The rows lie along a hidden order. The number after each row says roughly how far along it the row is, from 0 to 20. A new part has a new order.
[-9,-5,19,-7,11,18,11,-21,11,1,-22,-79,-72,3,76,68,-22,-88,-20,1,-13,8,26,9,7,-9,-33,27,-22,40,31,3,-32,-8,5,27,4,26,-2,-9,-10,-12,-30,-16,40,-11,13,7,12,2,20,-11,20,-15,-42,21,-61,-6,-37,-6] -> 11
[-8,13,-6,-41,20,-1,-53,31,8,-18,13,-109,-47,1,63,32,-16,63,-21,12,-18,6,50,38,7,23,-32,11,4,40,3,9,7,24,-22,30,-12,9,-2,-22,9,-54,27,5,68,15,14,4,-13,14,-41,-26,8,29,-41,16,-21,-16,-1,36] -> 11
[-25,-1,-1,-8,5,11,24,20,-32,-32,11,-69,-52,2,45,2,10,-20,-9,10,-3,4,33,44,-6,-22,-9,-1,-22,37,17,4,-18,-6,3,7,-12,7,24,-3,-8,-26,-18,-16,25,-4,-6,11,4,7,2,-6,10,-7,-19,21,-28,-3,-31,-5] -> 20
[2,13,27,24,6,-14,-34,-4,47,35,-42,8,-32,10,3,44,-30,-21,-8,-5,-14,4,-14,-5,35,2,-10,58,11,-25,16,-7,12,6,-8,37,3,20,-33,-19,-14,12,2,-3,2,-13,46,-16,19,2,15,-12,-8,19,-20,23,-47,5,-7,-3] -> 0
[16,-5,34,29,0,1,47,-22,-6,30,-25,5,-17,2,38,7,0,-84,16,-6,2,6,-17,-11,28,-17,9,17,-7,-4,1,-1,7,-22,26,-13,-3,11,-8,-27,3,38,-34,-21,-30,-23,38,9,33,-4,23,8,26,-38,-3,8,-35,17,-2,-25] -> 17
[-6,-15,-16,-7,-4,-15,-1,64,-18,-6,31,40,17,-7,2,-34,23,30,5,7,10,-2,-12,9,-7,11,6,-43,11,-37,-15,-2,39,8,6,-35,-14,-18,3,-3,13,-3,5,13,-40,20,0,21,9,1,-48,19,-3,9,32,-11,22,10,14,-5] -> 18
[-18,4,-12,-36,8,9,12,29,-39,-38,20,-72,-43,5,20,-8,10,23,-14,16,-4,2,34,47,-8,-3,-4,1,-7,34,8,10,-1,1,-2,2,-14,-1,25,-4,2,-36,6,-9,44,6,-9,10,-4,9,-18,-10,11,11,-18,16,-8,-13,-12,7] -> 20
[-3,9,-6,-35,16,2,-18,18,-12,-22,1,-95,-59,5,30,18,-6,32,-14,13,-12,7,44,46,5,4,-19,11,-1,22,2,7,4,7,-9,20,-13,7,9,-16,3,-44,4,-9,51,7,20,4,2,12,-21,-22,2,20,-35,23,-44,-14,-12,20] -> 13
[68,1,29,22,11,-5,11,-37,28,68,-73,-8,-45,5,49,45,-33,-127,25,-14,-7,1,-4,-31,60,4,-1,41,-5,-34,-25,-1,56,-7,20,15,1,21,-23,-44,16,34,-14,-16,-10,1,77,-1,43,-6,11,-13,26,-28,-14,15,-40,14,13,-1] -> 8
[9,8,27,19,15,5,12,-23,27,30,-33,-77,-51,9,39,50,-28,-35,-8,-3,-15,11,10,-5,20,-6,-16,47,1,19,15,3,-19,-5,-1,37,-6,24,-19,-24,-3,2,0,-13,20,-8,33,0,20,0,11,-13,19,4,-34,20,-53,-10,-9,3] -> 8
[13,1,-14,-23,6,-12,-14,39,-27,-17,29,-21,7,0,-22,-30,10,77,6,13,-1,7,7,14,-3,14,7,-24,16,-14,-29,1,20,9,1,-7,-16,-21,5,-3,13,-23,32,9,19,20,12,1,-4,5,-38,-2,-9,23,17,-2,3,-8,20,12] -> 17
[-107,6,-5,-15,9,-18,-61,49,-4,-28,40,15,-13,-5,-38,-11,6,93,-4,13,-12,9,8,19,7,11,1,0,18,-3,-21,0,10,14,-7,27,-6,-15,-6,-6,4,-33,64,20,39,13,17,-18,-18,7,-39,-15,-20,34,-8,4,26,-17,20,27] -> 10
[-19,9,21,7,10,7,-2,-20,12,-7,-16,-71,-51,9,22,48,-15,-34,-13,5,-13,17,16,8,10,-21,-15,41,-7,39,28,0,-47,-11,9,31,0,22,-6,-15,-21,-6,-11,-16,37,-19,11,-8,7,2,23,-17,7,1,-41,24,-58,-12,-24,-9] -> 8
